Below is a small trained network, with its code and all its weights. Each question gives an input and a class and asks what happens when units are switched off, that is, made to give their printed mean instead of their output.

import numpy as np


def w(rows, s, z=0):
    codes = np.array(rows[::2]) - 128.0
    scale = np.full(codes.shape[1], s)
    scale[-1] = z or s
    return codes * scale


def f(y):
    return np.maximum(y, 0)


def log_softmax(a):
    a = a - a.max(-1, keepdims=True)
    return a - np.log(np.exp(a).sum(-1, keepdims=True))


def net(x, mask):
    res = np.array(x, float).reshape(1, 4) / 4 @ E
    y = f(res @ A[0][:, :-1].T + A[0][:, -1])
    res = res + np.where(mask, y, B[0][:, -1]) @ B[0][:, :-1]
    return log_softmax(res[-1] @ U[:, :-1].T + U[:, -1])


A, B = {}, {}
E = w([
[160,193,104,32],'x0',
[137,43,199,60],'x1',
[115,202,227,141],'x2',
[3,133,116,93],'x3',
],0.0066)
A[0] = w([
[133,71,49,120,70],'neuron 1',
[122,104,150,157,83],'neuron 2',
[67,138,133,114,94],'neuron 3',
[120,131,132,129,252],'neuron 4',
[101,212,225,149,113],'neuron 5',
[250,130,138,154,74],'neuron 6',
[108,109,148,179,103],'neuron 7',
[138,106,144,169,99],'neuron 8',
[107,247,26,225,71],'neuron 9',
[131,90,159,94,74],'neuron 10',
[125,146,162,129,94],'neuron 11',
[117,157,170,132,84],'neuron 12',
[46,125,118,111,89],'neuron 13',
[128,107,100,127,87],'neuron 14',
[145,159,112,51,72],'neuron 15',
[134,150,139,106,120],'neuron 16',
[114,124,123,123,113],'neuron 17',
[122,148,109,145,86],'neuron 18',
[130,122,96,130,147],'neuron 19',
[137,142,122,91,135],'neuron 20',
[119,86,166,84,112],'neuron 21',
[130,140,168,128,100],'neuron 22',
[125,113,96,123,169],'neuron 23',
[45,138,110,111,83],'neuron 24',
[147,174,109,73,121],'neuron 25',
[137,54,206,57,109],'neuron 26',
[127,100,90,120,81],'neuron 27',
[143,196,120,36,89],'neuron 28',
[127,84,163,113,109],'neuron 29',
[206,118,149,161,109],'neuron 30',
[148,81,58,120,67],'neuron 31',
[129,69,26,109,103],'neuron 32',
[104,76,168,245,91],'neuron 33',
[175,123,140,149,93],'neuron 34',
[125,132,135,128,238],'neuron 35',
[115,171,197,147,96],'neuron 36',
[137,176,103,68,92],'neuron 37',
[136,171,198,145,74],'neuron 38',
[122,106,150,104,111],'neuron 39',
[122,126,131,131,255],'neuron 40',
[213,132,140,152,101],'neuron 41',
[51,87,139,180,100],'neuron 42',
[137,66,179,67,83],'neuron 43',
[68,132,128,108,117],'neuron 44',
[17,136,117,75,97],'neuron 45',
],0.013,0.0057)
B[0] = w([
[90,120,174,55,184],'neuron 1',
[109,99,108,114,151],'neuron 2',
[141,174,107,108,162],'neuron 3',
[206,125,182,197,229],'neuron 4',
[93,121,211,51,230],'neuron 5',
[156,208,71,84,226],'neuron 6',
[128,80,100,120,172],'neuron 7',
[132,99,97,105,163],'neuron 8',
[2,161,109,235,254],'neuron 9',
[85,134,119,151,160],'neuron 10',
[109,129,142,99,147],'neuron 11',
[104,131,145,82,154],'neuron 12',
[152,184,95,102,178],'neuron 13',
[115,128,144,101,141],'neuron 14',
[122,63,83,114,171],'neuron 15',
[129,102,119,113,149],'neuron 16',
[128,138,121,119,135],'neuron 17',
[104,133,120,142,140],'neuron 18',
[131,127,157,125,160],'neuron 19',
[139,95,117,134,160],'neuron 20',
[83,138,118,167,183],'neuron 21',
[109,133,144,103,152],'neuron 22',
[140,127,163,122,173],'neuron 23',
[150,187,97,100,175],'neuron 24',
[137,65,95,135,182],'neuron 25',
[47,157,119,197,233],'neuron 26',
[108,129,149,93,149],'neuron 27',
[135,39,71,108,199],'neuron 28',
[89,131,119,153,174],'neuron 29',
[157,184,95,104,207],'neuron 30',
[94,125,169,64,173],'neuron 31',
[89,120,192,55,210],'neuron 32',
[137,26,56,107,239],'neuron 33',
[135,161,103,105,166],'neuron 34',
[197,125,176,190,219],'neuron 35',
[96,124,169,70,186],'neuron 36',
[127,68,81,117,174],'neuron 37',
[90,130,159,64,179],'neuron 38',
[102,133,120,146,155],'neuron 39',
[210,123,182,202,233],'neuron 40',
[156,186,94,104,204],'neuron 41',
[140,71,56,97,198],'neuron 42',
[63,146,115,179,199],'neuron 43',
[154,171,115,112,170],'neuron 44',
[176,207,89,91,207],'neuron 45',
],0.046,0.0069)
U = w([
[41,152,129,203,122],'0',
[201,217,77,71,105],'1',
[101,96,250,30,136],'2',
[160,2,57,103,144],'3',
[227,114,222,195,253],'4',
[142,114,147,117,31],'5',
],0.0079,0.0039)

Each question gives the input, the list of numbers given to net, and the class t.
The units are the neurons (one row each of A and B). Each row of codes is followed by its name. A weight is (code - 128) times the scale printed after its matrix; where a second scale follows, it is the last column's (A, B and U).
mask holds one flag per neuron, in row order. A switched-off neuron (its flag False) gives its mean, the last column of its row in B, instead of its output. The means were averaged over made-up inputs and are rounded, as every weight is.
A unit's drop is (log p(t) with every unit on - log p(t) with that unit switched off) / (log p(t) with every unit on - log p(t) with every unit switched off).
The circuit of an input: a set's keep is (log p(t) with only the set's units on - log p(t) with every unit switched off) / (log p(t) with every unit on - log p(t) with every unit switched off). Starting from the 12 units with the biggest drops (on a tie, the unit counted first), units are removed one at a time, each time the one whose removal leaves the highest keep (on an exact tie, the one counted first), for as long as the keep stays at least 0.8.
circuit, biggest first: the units of the circuit, biggest drop first
most important unit: the unit with the biggest drop
k most important neurons: the k neurons with the biggest drops, biggest first
drop of u: that unit's drop, to one decimal
input [7,7,5,5], class 0: 3 most important neurons : (neuron 26; neuron 43; neuron 33)
input [5,6,7,-5], class 2: 2 most important neurons : (neuron 5; neuron 9)
input [7,-1,1,6], class 3: most important unit : neuron 28
input [-3,3,-2,-1], class 4: 2 most important neurons : (neuron 9; neuron 28)
input [-7,-4,-6,-3], class 3: 4 most important neurons : (neuron 33; neuron 5; neuron 42; neuron 36)
input [-8,-1,-6,5], class 3: 2 most important neurons : (neuron 42; neuron 33)
input [3,8,8,-7], class 0: 2 most important neurons : (neuron 26; neuron 43)
input [4,3,0,2], class 3: 3 most important neurons : (neuron 9; neuron 28; neuron 15)
input [8,-7,0,-6], class 3: 3 most important neurons : (neuron 28; neuron 25; neuron 37)
input [8,8,2,7], class 0: 2 most important neurons : (neuron 26; neuron 43)
input [-2,-3,5,5], class 1: 3 most important neurons : (neuron 45; neuron 32; neuron 24)
input [-5,-7,-4,-8], class 1: 4 most important neurons : (neuron 6; neuron 30; neuron 41; neuron 26)
input [7,0,7,2], class 2: 3 most important neurons : (neuron 5; neuron 33; neuron 36)
input [-8,0,1,-6], class 3: circuit, biggest first : (neuron 33)
input [-2,-3,1,1], class 4: 2 most important neurons : (neuron 26; neuron 43)
input [5,-3,-8,6], class 2: drop of neuron 32 : 1.2
input [1,-5,2,7], class 1: drop of neuron 45 : 1.1
input [-5,-6,8,-5], class 2: drop of neuron 5 : 1.6
